Below is a small trained network, with its code and all its weights. Each question gives an input and a class and asks what happens when units are switched off, that is, made to give their printed mean instead of their output.

import numpy as np


def w(rows, s, z=0):
    codes = np.array(rows[::2]) - 128.0
    scale = np.full(codes.shape[1], s)
    scale[-1] = z or s
    return codes * scale


def norm(h):
    return h / np.sqrt((h * h).mean(-1, keepdims=True) + 1e-5)


def f(y):
    return np.maximum(y, 0)


def log_softmax(a):
    a = a - a.max(-1, keepdims=True)
    return a - np.log(np.exp(a).sum(-1, keepdims=True))


def net(x, mask):
    res = np.array(x, float).reshape(1, 4) / 4 @ E
    u = 0
    for l in range(4):
        y = f(norm(res) @ A[l][:, :-1].T + A[l][:, -1])
        res = res + np.where(mask[u : u + 5], y, B[l][:, -1]) @ B[l][:, :-1]
        u += 5
    return log_softmax(norm(res)[-1] @ U[:, :-1].T + U[:, -1])


A, B = {}, {}
E = w([
[29,131,52,131],'x0',
[39,33,200,161],'x1',
[155,255,145,182],'x2',
[128,126,128,126],'x3',
],0.0066)
A[0] = w([
[133,129,251,200,174],'L0N1',
[255,100,151,157,181],'L0N2',
[58,122,115,185,46],'L0N3',
[248,106,36,102,125],'L0N4',
[107,167,192,142,3],'L0N5',
],0.0087,0.0024)
B[0] = w([
[111,165,91,184,250],'L0N1',
[69,99,185,139,252],'L0N2',
[2,65,168,151,182],'L0N3',
[36,100,187,108,253],'L0N4',
[87,78,171,134,156],'L0N5',
],0.0099,0.0049)
A[1] = w([
[117,180,81,112,80],'L1N1',
[73,111,127,140,2],'L1N2',
[82,171,111,135,114],'L1N3',
[113,88,165,176,31],'L1N4',
[146,159,166,253,90],'L1N5',
],0.0075,0.0017)
B[1] = w([
[211,67,92,99,163],'L1N1',
[83,84,163,135,210],'L1N2',
[254,86,60,193,212],'L1N3',
[148,58,101,136,221],'L1N4',
[98,129,126,48,253],'L1N5',
],0.0084,0.0036)
A[2] = w([
[10,99,114,111,253],'L2N1',
[84,138,146,84,31],'L2N2',
[95,124,124,80,27],'L2N3',
[118,98,131,97,101],'L2N4',
[28,130,85,97,83],'L2N5',
],0.013,0.0011)
B[2] = w([
[213,149,75,103,247],'L2N1',
[114,117,78,95,155],'L2N2',
[59,216,203,132,149],'L2N3',
[255,65,116,88,154],'L2N4',
[71,171,169,89,193],'L2N5',
],0.0059,0.014)
A[3] = w([
[215,161,177,89,225],'L3N1',
[149,117,106,66,79],'L3N2',
[117,135,143,195,5],'L3N3',
[173,87,128,202,225],'L3N4',
[2,167,159,199,173],'L3N5',
],0.0097,0.0031)
B[3] = w([
[11,91,83,200,200],'L3N1',
[166,189,162,103,166],'L3N2',
[195,60,248,57,142],'L3N3',
[254,119,75,145,170],'L3N4',
[164,176,163,142,254],'L3N5',
],0.0094,0.0063)
U = w([
[46,16,202,92,179],'0',
[42,192,186,249,196],'1',
[234,25,125,144,185],'2',
[237,157,224,217,66],'3',
[143,166,82,25,6],'4',
[191,152,24,225,101],'5',
],0.014,0.0026)

Each question gives the input, the list of numbers given to net, and the class t.
The units are the neurons (one row each of A and B). Each row of codes is followed by its name. A weight is (code - 128) times the scale printed after its matrix; where a second scale follows, it is the last column's (A, B and U).
mask holds one flag per neuron, layer by layer. A switched-off neuron (its flag False) gives its mean, the last column of its row in B, instead of its output. The means were averaged over made-up inputs and are rounded, as every weight is.
A unit's drop is (log p(t) with every unit on - log p(t) with that unit switched off) / (log p(t) with every unit on - log p(t) with every unit switched off).
The circuit of an input: a set's keep is (log p(t) with only the set's units on - log p(t) with every unit switched off) / (log p(t) with every unit on - log p(t) with every unit switched off). Starting from the 12 units with the biggest drops (on a tie, the unit counted first), units are removed one at a time, each time the one whose removal leaves the highest keep (on an exact tie, the one counted first), for as long as the keep stays at least 0.8.
units of the circuit, in order: the units of the circuit, biggest drop first
unit that matters most: the unit with the biggest drop
top k neurons: the k neurons with the biggest drops, biggest first
top k neurons in layer l: the k neurons of layer l with the biggest drops, biggest first
drop of u: that unit's drop, to one decimal
input [-7,-7,5,-6], class 1: unit that matters most => L3N1
input [5,-2,1,-1], class 5: top 2 neurons => [L1N3; L0N4]
input [0,1,-8,8], class 2: units of the circuit, in order => [L0N4; L0N2]
input [2,3,1,2], class 1: top 3 neurons => [L0N3; L2N5; L3N5]
input [-4,8,-7,4], class 2: top 2 neurons => [L0N4; L3N4]
input [0,-7,4,-7], class 1: top 2 neurons in layer 3 => [L3N1; L3N4]
input [-6,4,-4,-2], class 2: units of the circuit, in order => [L3N4; L0N4]
input [-3,1,-8,-7], class 2: units of the circuit, in order => [L1N5; L0N4; L3N4]
input [2,-2,2,-2], class 5: top 2 neurons => [L0N2; L0N3]
input [0,-5,3,-6], class 1: top 2 neurons => [L2N1; L0N4]
input [0,5,-4,5], class 2: top 2 neurons => [L0N4; L1N5]
input [-5,7,-4,-3], class 2: top 2 neurons => [L3N4; L0N4]
input [-6,0,1,3], class 1: top 2 neurons => [L1N5; L1N3]
input [1,0,-1,7], class 4: top 4 neurons => [L0N1; L1N3; L3N2; L2N5]
input [-8,5,0,-5], class 2: top 2 neurons in layer 0 => [L0N4; L0N3]
input [-4,-2,8,-2], class 1: units of the circuit, in order => [L3N1]
input [0,-7,-2,-6], class 0: top 2 neurons => [L0N4; L0N1]
input [5,0,4,-4], class 5: top 3 neurons => [L0N4; L1N3; L0N2]
input [2,-1,0,6], class 4: top 2 neurons => [L0N1; L2N5]
input [-1,8,2,-2], class 3: top 3 neurons => [L0N1; L3N5; L0N4]
input [-5,7,1,7], class 3: unit that matters most => L0N1
input [0,7,-1,-1], class 2: top 2 neurons in layer 2 => [L2N1; L2N3]
input [1,-1,4,3], class 5: top 2 neurons in layer 1 => [L1N3; L1N1]
input [-3,2,0,-6], class 2: top 2 neurons in layer 1 => [L1N4; L1N3]
input [2,-4,-7,0], class 4: top 3 neurons => [L2N1; L0N2; L3N2]
input [3,0,-4,-7], class 4: top 2 neurons in layer 0 => [L0N2; L0N4]
input [-8,8,-4,5], class 2: unit that matters most => L3N4
input [-8,-3,-4,2], class 0: drop of L0N4 => 0.2
